(in the rows, 128 means zero)
Here are made-up objects, facts about them, and rows of numbers that follow some of those facts. Name the object behind each unnamed row.

Facts:
π: uses; ζ: belongs to class; μ: sits directly inside
bifur π: tagras
bramen π: flepla
brifovu π: plustar
defles π: bramen
deka π: stibra
drosti π: sastul
fisokam π: skoplur
flepla π: tugre
fligrim π: tridal
flira π: treflil
galu π: gubi
gisku π: plovin
grekul π: totrer
groklu π: riflar
gruka π: vetunem
lopor π: groklu
mifa π: vanul
nivi π: zisos
plodi π: trevul
plustar π: nubrupla
raklus π: genak
riflar π: gruka
sastul π: flira
skosuplis π: grebra
sopim π: galu
stibra π: drosti
studruk π: plodi
stufal π: reflim
stupi π: tagres
tadrek π: bribefim
tagras π: vateskor
tagres π: zinor
tasen π: zubra
totrer π: ruplene
treflil π: trurok
trevul π: bobraflik
tridal π: brobonuk
trurok π: truskistam
vastes π: sopim
vateskor π: skiskade
vava π: zogu
vebe π: raflem
zinor π: gamezil
zisos π: lebok
zutrok π: bifur
{bele,detro,driran,duplun,fabrezum,fezude,gafol,gisku,grekim,groklu,gruka,gumeston,kabro,kleko,lebok,ledo,mepo,pedar,pedas,pibrar,plibral,raklus,skiskade,skosuplis,skoves,stulun,tagras,tridal,triruflam,tugre,vetunem,vezu,vones,zarapo} ζ b
{bezo,bobagri,bramen,bregi,bribefim,bukun,defles,deka,didun,drosti,feroska,fiker,fligrim,flizim,flomir,flotrel,fofuza,fugem,galis,galu,genak,gibromal,goflu,graskin,grefli,groda,grosa,gubi,kestikar,klizor,lamu,lastimil,mifa,nubrupla,pite,plovin,pusafol,puva,puzel,relis,riflar,ruplene,skobu,stufal,tasen,tomul,trofus,trurok,tugur,tutegrek,vanul,vastes,vateskor,vebe,zubra} ζ a
{bifur,dralan,fisokam,flepla,flira,grebra,grekul,gukam,neru,plodi,plustar,rutros,sastul,skima,staskifluk,stobra,stotin,studruk,tadrek,tagres,tople,trostik,zogu} ζ e
{bobraflik,dragazam,drutrugru,gamezil,sopim,stubrutren,trufus,zutrok} ζ g
{braran,brifovu,klaral,meflufo,molim,rimol,stibra,tibudros,treflil,vezo} ζ d
{breti,gegrar,nivi,paflik,plepler,pliski,reflim,skigi,stipom,stupi,trevul} ζ f
{brobonuk,drara,fudi,graskem,gridre,kitril,kuden,lopor,lunur,manil,nebra,pleklak,raflem,rodo,skoplur,totrer,truskistam,vava,zifasi,zinor,zisos,zulor} ζ c
[bele,gubi,ruplene,tibudros] μ trufus
[bezo] μ trofus
[bifur,deka,dragazam,flizim,fudi,gruka,gukam] μ feroska
[bobagri,fofuza,klaral] μ fugem
[bramen,gridre,meflufo,skima,stipom] μ bobagri
[braran,lebok] μ gukam
[bregi,flotrel,pusafol,stobra,zifasi] μ bobraflik
[breti,didun,lopor] μ defles
[bribefim,brifovu,pedas,vanul,vateskor,zogu,zutrok] μ vava
[brobonuk,galu,goflu,plibral,skigi] μ klaral
[bukun,groklu,gumeston] μ klizor
[detro,dralan,fiker] μ zisos
[drara] μ grebra
[driran,graskin,plepler,zulor] μ sastul
[drosti,fisokam,tugre] μ raklus
[drutrugru,galis,stupi,treflil] μ zarapo
[duplun] μ gibromal
[fabrezum,puva] μ vones
[fezude,grekim,nubrupla,stotin] μ tugur
[flepla,graskem,klizor,tomul,vones] μ lunur
[fligrim,trostik] μ stobra
[flomir,gisku,kitril,neru,sopim,vezu] μ skoves
[gafol,manil,paflik,stibra,zarapo,zisos] μ vastes
[gamezil,kabro,nebra,relis,tagres,tutegrek] μ stubrutren
[gegrar,gibromal,groda,ledo,reflim,staskifluk] μ flira
[genak,pedar,rodo,zinor] μ gruka
[grebra,nivi,stulun,tagras] μ stufal
[grefli,pliski,skosuplis,totrer,trevul] μ raflem
[grosa] μ mifa
[kestikar,skoplur] μ gisku
[kuden,lamu,mifa,plustar,trofus] μ grekul
[lastimil,studruk,zubra] μ tomul
[mepo,molim,sastul] μ tadrek
[pibrar,pite,vezo] μ nebra
[plodi,vetunem] μ flomir
[plovin,tasen,trufus] μ kleko
[puzel,raklus] μ triruflam
[raflem] μ pleklak
[riflar] μ fezude
[rimol] μ flizim
[skiskade,tridal,trurok] μ tutegrek
[skobu] μ rutros
[tople] μ truskistam
[vebe] μ flotrel

Some objects and their rows:
lopor: [130 117 146 124 113 156 184 152  73  79  75 112 170 131 108 135 121 157
  97 133 129 111 109 106 136  45 137 107 135 102  78 110 174 115]
fudi: [115 121 137 130 136 148 184 104 103  97  84 107 193 143 107  90 121 152
  79 119 143 127 138 111 140  50 134 113 112  96  85  96 160 156]
ledo: [147  83 183 149  41 120  98 115 137 145 102 145  60 117 164  89 137 125
 146 122 142 160  89  97 103 166  99 210  65 188 123 167  45 175]
plustar: [110 162 107 120 175 126 180 146  80  89 144  98 189 122  84 171 115 153
 112 134 129 125 121 138 153  82 154  58 178  83 149  96 221  99]
trufus: [128 146  97  97 176 133 142 119 147 144 146 135 156 136 118 135 123 118
 115 132 111  96 165 140 129 106 140 104 156 103 126 108 150 106]
grefli: [125 144 114 146 157 126 107 129 148 135 136 133 127 139 135 142 124 120
 127 129 114 132 144 149 131 154 130 106 124 125 142 129 131 129]
skobu: [122 141 111 143 156 128 106 130 147 138 137 132 127 138 134 140 127 120
 129 129 118 130 144 147 132 153 131 106 126 124 141 127 129 128]
plepler: [116 144 116 138 162 146 130 128 137 127 110 132 161 150 125 139 117 130
 115 126 111 118 151 137 132 107 126 100 125 108 117 112 146 125]
driran: [149  84 184 148  41 120  99 115 138 144 100 146  60 119 165  91 136 125
 145 122 139 160  90  98 103 166 101 210  64 190 124 168  46 176]
tagras: [163  68 199 138  43 124 118 114 116 114 100 117  46 146 139 125 161 128
 147  77 181 146  40 126 133 170  63 196 113 207 112 204  25 125]
molim: [127 136 129 150 127  99  68 134 168 154 163 151  69 121 153 138 135  99
 147 125 121 154 119 149 127 214 128 145 113 175 164 155  86 145]
sastul: [113 171  98 100 160  93 183 119  84 101 147  91 194 111  52 146 124 140
 132 126 116  99 148 160 100  93 175 104 193  84 122  93 244  65]
zubra: [107 142 115 155 171 134 123 148 130 127 133 148 123 122 109 122 145 125
 150 141 100 129 168 139 142 157 115 103 124 131 151 140 109 116]
tople: [107 161 106 134 190 126 188 127 111 122 143 108 193 128  84 145 121 146
  88 126 119 120 147 143 135  85 150  55 143  71 165  88 212 121]
zarapo: [163  73 166 123  18 102 101 108 143 166 142 159  55 100 171  90 130 125
 137 134 162 157  99 111  84 140  89 220  85 165 110 137  19 137]
vanul: [122 143 112 146 157 129 106 131 147 134 136 131 127 138 135 141 125 121
 129 130 116 133 145 149 131 153 130 105 125 125 142 128 131 129]
fabrezum: [134  83 187 159  54 126 113 131 122 138  98 161  57 102 138  71 155 130
 164 133 125 158 111  90 113 170  85 206  64 194 132 178  26 164]
dralan: [105 159 101 147 167 112 182 132 109 131 162 120 193 121  94 160 109 154
  78 132 134 137 145 160 120  69 133  48 140  52 156  60 192  97]
kleko: [167  75 171 108  40 118 109 102 144 159 120 150  55 107 163  77 140 116
 147 127 144 138 100  92  97 157 105 228  87 186 120 167  40 160]
rutros: [122 155  95  95 189 122 198 115 117 136 163 111 187 117  83 133 125 138
  91 133 123 100 159 136 129  74 156  71 165  69 161  86 206 106]

Name these rows:
No name comes twice in this set of rows, the named rows included.
[174  90 190 127  31 123  90 123 115 115  85 134  55 126 171 137 115 132
 163 127 130 157  53  91 110 165 109 218  96 215 121 191  75 160] : tridal
[117 120 138 142 111 144 183 121 100 122  94 125 188 138 112 123 110 161
  85 127 137 128 132 117 111  33 107 107 105  75  96  79 147 121] : manil
[109 150 102 152 151 122 122 139 138 138 148 143 161 140 129 161 109 134
 101 132 127 137 151 166 123  99 115  79 131  83 119  79 134  94] : drutrugru
[ 93 133 113 145 143 145  93 151 159 158 139 117 127 138 144 137 151 107
 148 109 137 107 130 128 135 160 138 105 128  96 144 125 148 135] : goflu
[113 140 113 147 144 134 126 133 137 133 128 138 161 144 132 147 111 135
 108 131 125 131 150 151 123  96 114  94 123  91 108  91 129 106] : paflik
[151  76 175 119  52 123 123 118 130 150 118 162  52  93 139  59 158 122
 166 140 128 137 123  86 107 161  94 224  85 191 128 177  20 152] : vones
[116 150 113 122 199 122 200 117  87  73 145  74 186 151  65 157 142 147
  81  89 170 124 104 172 180  93 135  44 192  98 135 116 196  95] : bifur
[159  77 182 150  39 121 102 131 137 140  97 149  49 113 169  93 142 122
 128 128 136 153  89 101 100 166 113 205  63 191 116 168  49 175] : vetunem
[124 116 136 100 137 156 209 117  97 123  97 131 181 121  85  86 136 153
 110 137 115  93 163  93 122  39 117 126 126  92 106 107 141 116] : lunur
[138 137  92  92 145 126 104 135 118 113 153 133 121 123 142 144 122 123
 154 141 130 110 127 135 146 143 139 133 178 140 135 127 132  88] : defles
[102 136 112 145 148 140  98 145 155 151 138 121 126 138 140 138 144 111
 140 117 131 114 135 135 134 158 135 106 126 105 143 126 141 132] : fofuza

The same objects again, as new rows of numbers:
Some rows with their names:
riflar: [180 124 100 136 159 137 120 128 117 121 131 120 167 125 151 128 170 124
 152 111 143 124 109  75 157  88 145  97 142 117 164 138 181 146 122 107
 142 161 116 183 137]
fezude: [109 138  98 133 122 108 121 124 113 119 151 140 121 107 133 146 103  97
 101 137 114 129 125 144 120 142 114 149 121 133 115 106 127 133 132 127
 113 131 128 111 116]
tugur: [121 160 136 130 120 147 137 116 130 141 126 115 161 128 128 105 134  87
 119 119 135 124 100 113 145 169 114 106 140 138 130 117 122 114 153 122
 153 123 123 148 103]
groklu: [170  98  66 139 155  97 115 129  97  97 140 140 116 111 141 155 133 134
 131 110 105 139 121 103 142  57 148 147 143 108 154 140 168 156 123 113
 104 162 127 128 152]
lopor: [144  90 138 134 171 115 108 120 102 125 102 137 157 132 128 144 129 148
 123 149 124 126 173 124 115  74 156 159 123 108 136 138 140 160  99 122
 105 145 103 124 129]
defles: [138 157 136 154 139 142 121 107 123 132 123  92 158 128 138  96 141 100
 116 119 136 138  98 107 146 142 116 113 155 128 129 126 118 120 124 118
 156 116 117 148 110]
zisos: [110 134 160 156 181  97 104 102 115 139 128 143 175 133 146 137 118 140
  95 176 108 117 186 139 115 104 119 167 123 124 126 132 124 155 101 106
  99 154 104 117  89]
puzel: [138 145 138 123 122 155 138 130 141 139 110 113 142 131 124 108 141 128
 147 112 141 118 113 115 138 156 142  94 138 131 135 130 123 117 156 124
 149 122 129 147 125]
staskifluk: [123 117 127 107 124 109 133 144 137 120 167 146  76 132 127 150 123 148
 134 129 110 130 136 131 115 117 103 134 114 124 122 129 135 125 108 142
 118 132 149 119 156]
grosa: [138 145 139 124 123 154 138 129 140 140 109 115 142 131 124 108 140 126
 147 113 140 118 113 115 138 156 141  95 137 131 135 129 123 117 155 124
 149 122 129 146 125]
fofuza: [142 139 128 105 111 158 127 134 147 143  88 107 149 137 130 110 135 133
 145 110 137 123  95 122 144 149 137  90 126 137 124 132 126 105 150 133
 148 122 131 153 126]
vanul: [140 144 137 123 124 154 139 130 141 139 108 113 141 131 124 108 141 130
 148 112 141 118 112 114 138 154 143  94 138 129 135 131 123 117 155 124
 149 122 129 146 127]
nebra: [112 119 151 134 151 121 110 114  90 144 124 141 163 118 115 146 122  72
  99 164 118 108 176 139  90 139 118 168 115 123 112 102 122 158 105 128
 121 125  91 120 122]
vezo: [115 139  30 183  77 118 107 144 108 109 122 137  86  64 140 161 109 104
 131 127 134 113 123 187 100 135 169 150 121 147 113 104 123 150 156 111
 105 110 124  91 145]
fligrim: [161 140 137 148 140 148 130 122 130 130 108  93 146 129 133  99 151 134
 144 114 146 131 111 111 142 130 140 102 148 126 135 142 127 127 129 119
 151 125 124 144 129]
tibudros: [109 138  27 174  75 114 111 144 117 106 117 142  89  74 143 159  99 122
 128 122 131 121 114 184 115 127 174 148 123 148 120 112 122 138 168 111
  97 115 133  89 132]
plustar: [146 112 125 133 144 103 123 135 128 110 166 125  79 132 135 139 133 156
 129 131 114 145 132 126 120  85 102 142 126 119 122 142 138 135  80 138
 120 133 143 120 162]
gubi: [154 145 136 133 126 152 148 125 126 145 106 115 146 134 120  99 142 107
 141 124 157 119  96 116 139 151 148  88 128 137 133 138 127 108 166 133
 145 113 128 140 137]
skobu: [138 144 139 122 123 154 138 130 141 139 109 114 142 131 124 108 141 128
 146 112 141 119 113 115 139 156 142  94 137 131 135 130 123 116 156 124
 149 123 129 145 124]
pusafol: [139 145 138 123 123 154 138 130 140 139 110 113 143 129 124 107 141 126
 147 113 141 119 111 115 138 157 139  95 138 131 134 130 123 117 155 124
 150 123 129 145 125]

Which object is each row?
No name comes twice in this set of rows, the named rows included.
[128 143 140 156 129 147 148 110 124 110 140  98 168 128 137  90 139 107
 113 125 181 153  99 106 161 144 137 114 144 121 140 119 130 123 120 125
 148 117 122 141  85] : deka
[128 126 123 138 138  95 122 122 118 112 183 127 100 129 140 138 126 112
 102 137 109 151 120 125 127 104  74 154 127 126 117 128 138 132  79 136
 123 134 137 120 140] : grekul
[ 96 141   5 146  49 114  85 139 118 113  98 132 120  84 159 160  80  94
  97 123 120 137  70 195 132 128 141 152 104 168  94 102 126 114 155 127
  98 114 133 102 112] : klaral
[131 131  26 198  92 108 104 137 109  95 115 123  91  74 151 149 109 132
 126 121 138 135 112 180 120  98 176 154 133 141 120 124 126 148 142 107
  98 117 128  87 137] : brifovu
[142  95 148 141 170 117 108 116 104 128  96 127 149 133 122 134 125 150
 120 151 126 129 173 132 109  83 154 160 126 110 128 140 124 154  99 125
 108 133 104 114 130] : totrer
[143 111 126 129 139 104 126 137 130 111 166 128  81 132 134 142 132 154
 131 130 115 143 135 128 121  92 102 142 124 120 122 140 140 136  85 138
 119 136 145 118 160] : fisokam
[151 144 130 128 135 156  93 120 142 136  79  74 133 137 144 101 139 159
 138 108 126 142  86 112 137 113 138  95 149 122 117 136 108 102 111 133
 156  98 122 159 133] : bramen
[131 117  88 104 110 122 108 143 132 123 109 131 110 119 136 151 104 148
 127 127 114 129 115 153 119 118 135 130 104 134 105 122 129 121 128 141
 108 129 138 117 138] : plibral
[123 106  65 152 149 102 125 122  95  78 192 150 143 106 153 156 119 120
 100 141 174 158 120  99 146  80 149 145 120 105 155 105 178 152  91 119
 100 147 123 142 103] : gruka
[167 133 172 147 118 150 156 128 139 113  98  77 152 133 142  98 170 125
 147 120 145 122 123 129 161 140 145 120 145 115 132 129 133 153 130 129
 141 143 125 111 105] : drosti

Now the same objects, written a new way:
Known rows:
totrer: [132 133 141 131 126 155 140 129 130 149 128 106 115 120 109 124 128 149
 135 137 109 128 143  97 115 156 142]
tutegrek: [133 132 121 119 136 140 125 136 143  87 129 152 127 113 144 134 139 104
 116 175 142 123 125 175 165 133 124]
tridal: [149 135 140 125 131 158 164 129 127 130 148 138 131 114 111 123 118 140
 137 164 110 118 137 114 151 146 136]
skiskade: [122 129 125 134 125 122 159 144 147 148 160 128 133 113 116 144 116 128
 126 156 125 107 131 133 160 134 140]
molim: [126 128 135 128 127 119 130 128 136 174 138 123 139 125 127 136 121 134
 126 125 113 114 124 104 130 112 133]
fudi: [109 124 140 136 128 113 137 119 156 187 137 100 119 150 122 139 140 136
 120 116 102 134 131 121 109 165 135]
kabro: [143 122 135 128 129 125 153 134 150 148 152 137 138 113 119 144 122 132
 124 152 119 114 123 119 147 133 133]
skigi: [148 113 111 115 111 101 160 112 138 136 120 118 157 149 107 146  89 136
 139 112 118 116 121 110 124  74 110]
tugre: [144 118 134 137 128 128 142 125 150 153 144 129 136 111 121 128 115 139
 125 115 116 124 121 115 140 130 119]
flepla: [ 88 131 127 133 126 189 121 119 124 124 112 102 144  89 136 100 121 147
 135 122 142 154 138 108  99 126 108]
galis: [177 128 125 149 126 106 109 136  91  97 129 136 131 117 149 130 151 117
 128 115 156 129 126 128 118 120 116]
zulor: [125 120 137 134 124 125 131 135 156 167 133 104 123 117 116 146 134 139
 122 131 118 122 129 104 113 144 140]
mepo: [138 119 134 132 128 114 142 131 141 152 145 134 132 122 118 136 118 135
 127 121 120 121 120 112 135 131 131]
dragazam: [105 143 138 129 131 115 115 118 134 194 136 119 137 165 151 119 139 125
 122 119 111 123 131 132 115 128 124]
plodi: [133 134 127 126 121 172 128 114 113 119 112 107 135 113 138 118 130 135
 138 153 131 142 149 110 106 154 118]
reflim: [123 117 118 125 126 108 162 106 116 146 136 127 160 119 121 157 102 130
 134 124 114 126 121 102 138  90 124]
duplun: [139 119 134 132 127 114 142 131 141 149 145 134 132 122 117 135 119 135
 127 120 119 121 120 111 136 131 131]
rodo: [106 125 141 137 129 111 138 115 156 193 140 100 120 159 124 139 141 136
 119 112  98 136 131 123 106 171 134]
braran: [111 132 139 130 131 108 136 111 137 195 143 121 136 160 134 129 126 131
 123 110  97 126 127 122 124 136 128]
pliski: [121 117 118 124 126 108 163 106 116 146 138 128 162 118 120 158 102 130
 133 127 115 126 120 101 137  90 125]

Rows to name:
No name comes twice in this set of rows, the named rows included.
[142 130 139 130 130 141 152 128 118 132 142 134 126 125 110 117 116 144
 138 128 112 125 132 108 135 138 134] : skosuplis
[108 156 132 129 124 149 121 136 103 158 133 116 128 138 135 103 125 135
 139 134 123 112 147 119 125 115 137] : zutrok
[119 123 138 135 132 101 151 111 143 177 152 129 131 164 125 128 126 132
 123 104 101 135 123 131 126 159 126] : pedar
[158 124 111 114 115 118 105 137 157  80 100 135 114 161 126 108 119 115
 127 113 150 120 123 175 132 108 105] : bobagri
[133 138 146 131 128 148 144 135 130 157 124 109 105 128 102 128 136 145
 134 138 111 135 138  95 112 131 144] : lopor
[ 83 150 109 149 116 128 161 150  99 135 159 109 104 132  98 110  93 135
 146 112 126 112 154 144 163 140 154] : tagras
[139 150 140 132 130 184 119 117 123 159 125 115 140 113 144  89 123 144
 133 131 112 122 144 110 131 119 111] : sopim
[125 137 130 120 137 137  94 118 143 157 112 127 119 118 143 123 122 119
 118 123 108 114 128 131 155 114 132] : bobraflik
[114 132 128 134 129 109 127 120 124 134 142 140 136 175 154 111 147 115
 123 121 140 145 127 167 111 157 109] : genak
[143 122 135 127 129 126 155 136 152 146 153 137 139 110 119 145 123 131
 123 159 119 113 123 120 151 134 133] : pibrar
[138 126 124 134 125 134 118 135 132 109 134 141 142 120 149 113 136 121
 124 135 156 134 124 148 125 130 105] : gubi

The same objects again, as new rows of numbers:
Some rows with their names:
sopim: [129 170 140 117 179 132 117 149 147 119 164 159 168  91]
zinor: [139 174 142 117 185 148 124 145 118 125 158 177 117  85]
raklus: [106 177 118 114 169 154  85 158 115 126 172 166 144  74]
riflar: [123 151 131 114 187 124  96 122 136 141 165 123 145  87]
vateskor: [120 157 131 111 189 121 103 133 120 145 168 122 159  86]
flepla: [135 167 144 115 184 133 124 145 138 117 159 165 160  89]
kabro: [118 186 125 124 171 149 101 146 127 134 169 152 119  77]
skobu: [118 151 135 118 188 123 100 126 134 141 164 120 142  90]
zubra: [126 159 130 114 185 113 107 116 133 141 163 118 133  73]
stotin: [133 163 146 117 183 133 124 154 142 117 161 165 157  94]
goflu: [112 139 127 109 181 113  95 156 146 126 187 122  94 135]
pleklak: [134 164 133 104 178 141 115 166 110 113 166 190 122  72]
puzel: [118 151 133 116 186 122  98 128 132 140 164 123 143  86]
gubi: [129 157 132 114 185 113 108 120 137 142 165 117 128  78]
pusafol: [119 152 134 117 187 123  99 125 133 141 164 121 143  88]
tomul: [114 150 123 105 181 118  91 125 118 130 166 133 156  66]
rutros: [129 159 138 108 179 127 118 161 133 109 165 174 164  81]
vetunem: [134 187 121 122 166 141 102 134 148 133 168 150  91  66]
grebra: [137 164 135 104 176 118 125 158 136 109 166 171 151  67]
mepo: [117 185 126 123 171 149 101 150 126 134 169 153 119  78]

Which object is each row?
No name comes twice in this set of rows, the named rows included.
[141 161 135 109 178 128 128 183 141 110 185 173  47 128] : brobonuk
[125 162 146 116 185 144 115 147 134 116 158 171 178 101] : studruk
[128 191 124 122 169 140 110 144 135 138 171 147 103  70] : tugre
[128 163 136 106 178 128 118 149 126 107 161 175 171  71] : gukam
[117 194 127 121 175 152 107 145 117 140 169 151 138  80] : groklu
[141 167 143 113 180 121 131 152 143 116 164 163 143  80] : zogu
[125 159 133 104 180 150 105 169 105 112 166 196 137  81] : vava
[122 152 121 103 179 108  98 130 125 132 169 129 139  59] : plovin

